Below is a small trained network, with its code and all its weights. Each question gives an input and a class and asks what happens when units are switched off, that is, made to give their printed mean instead of their output.

import numpy as np


def w(rows, s, z=0):
    codes = np.array(rows[::2]) - 128.0
    scale = np.full(codes.shape[1], s)
    scale[-1] = z or s
    return codes * scale


def f(y):
    return np.maximum(y, 0)


def log_softmax(a):
    a = a - a.max(-1, keepdims=True)
    return a - np.log(np.exp(a).sum(-1, keepdims=True))


def net(x, mask):
    res = np.array(x, float).reshape(1, 8) / 4 @ E
    y = f(res @ A[0][:, :-1].T + A[0][:, -1])
    res = res + np.where(mask, y, B[0][:, -1]) @ B[0][:, :-1]
    return log_softmax(res[-1] @ U[:, :-1].T + U[:, -1])


A, B = {}, {}
E = w([
[127,186,200,196,133,145,202,137,89],'x0',
[171,193,161,132,109,79,28,128,243],'x1',
[60,144,155,48,142,29,166,197,132],'x2',
[66,126,153,158,49,38,76,72,83],'x3',
[3,87,153,190,122,167,200,170,150],'x4',
[67,149,99,134,155,202,183,138,156],'x5',
[146,43,109,63,75,80,162,126,164],'x6',
[145,72,21,130,133,189,62,68,76],'x7',
],0.0056)
A[0] = w([
[120,195,81,102,179,138,67,174,179,250],'n0',
[98,148,157,165,185,208,206,163,118,178],'n1',
[152,149,117,255,126,233,83,69,108,125],'n2',
[180,115,102,84,141,104,90,72,118,150],'n3',
[193,190,118,124,157,120,137,138,110,228],'n4',
[147,66,75,103,141,141,139,102,88,105],'n5',
[134,124,189,116,151,108,157,162,168,114],'n6',
[61,130,141,150,105,69,149,112,20,227],'n7',
],0.0075,0.0019)
B[0] = w([
[93,163,101,154,156,95,144,58,141,212],'n0',
[102,198,111,228,226,137,237,51,27,245],'n1',
[72,179,200,113,97,19,102,128,193,254],'n2',
[163,96,67,174,150,121,170,141,83,208],'n3',
[106,176,157,204,122,91,130,65,101,193],'n4',
[174,79,62,107,92,156,164,190,127,200],'n5',
[141,209,118,84,93,97,94,139,128,184],'n6',
[82,232,152,255,179,89,207,75,68,228],'n7',
],0.0085,0.0065)
U = w([
[160,23,55,78,93,178,125,205,120,10],'0',
[102,163,106,212,195,131,166,92,59,234],'1',
[86,150,197,93,87,85,100,171,254,59],'2',
],0.0077,0.0014)

Each question gives the input, the list of numbers given to net, and the class t.
The units are the neurons (one row each of A and B). Each row of codes is followed by its name. A weight is (code - 128) times the scale printed after its matrix; where a second scale follows, it is the last column's (A, B and U).
mask holds one flag per neuron, in row order. A switched-off neuron (its flag False) gives its mean, the last column of its row in B, instead of its output. The means were averaged over made-up inputs and are rounded, as every weight is.
A unit's drop is (log p(t) with every unit on - log p(t) with that unit switched off) / (log p(t) with every unit on - log p(t) with every unit switched off).
The circuit of an input: a set's keep is (log p(t) with only the set's units on - log p(t) with every unit switched off) / (log p(t) with every unit on - log p(t) with every unit switched off). Starting from all 8 units, units are removed one at a time, each time the one whose removal leaves the highest keep (on an exact tie, the one counted first), for as long as the keep stays at least 0.8.
circuit, biggest first: the units of the circuit, biggest drop first
most important unit: the unit with the biggest drop
top k neurons: the k neurons with the biggest drops, biggest first
drop of u: that unit's drop, to one decimal
input [-2,6,-6,-7,7,-4,-1,2], class 2: circuit, biggest first : (n2, n7)
input [-6,3,-4,-7,-2,-1,8,-6], class 0: most important unit : n2
input [-6,-1,0,-2,0,2,6,-4], class 0: top 2 neurons : (n2, n7)
input [8,7,2,-4,0,1,5,0], class 2: top 3 neurons : (n7, n1, n3)
input [-4,3,-4,5,-7,-7,-1,2], class 0: top 3 neurons : (n1, n7, n3)
input [-1,-8,-5,-2,-5,5,2,4], class 0: circuit, biggest first : (n5, n7)
input [-6,0,-7,0,-5,8,3,2], class 0: top 3 neurons : (n1, n7, n5)
input [-6,6,-7,1,7,-2,-1,7], class 2: top 2 neurons : (n2, n1)
input [2,1,-7,1,2,1,1,2], class 2: drop of n7 : 0.1
input [-2,3,5,-4,0,-4,1,8], class 0: drop of n1 : 0.3
input [-5,4,-7,-4,-1,-8,-6,-7], class 2: drop of n1 : 0.7
input [-2,1,-8,-3,-1,0,7,-7], class 2: drop of n2 : -0.3
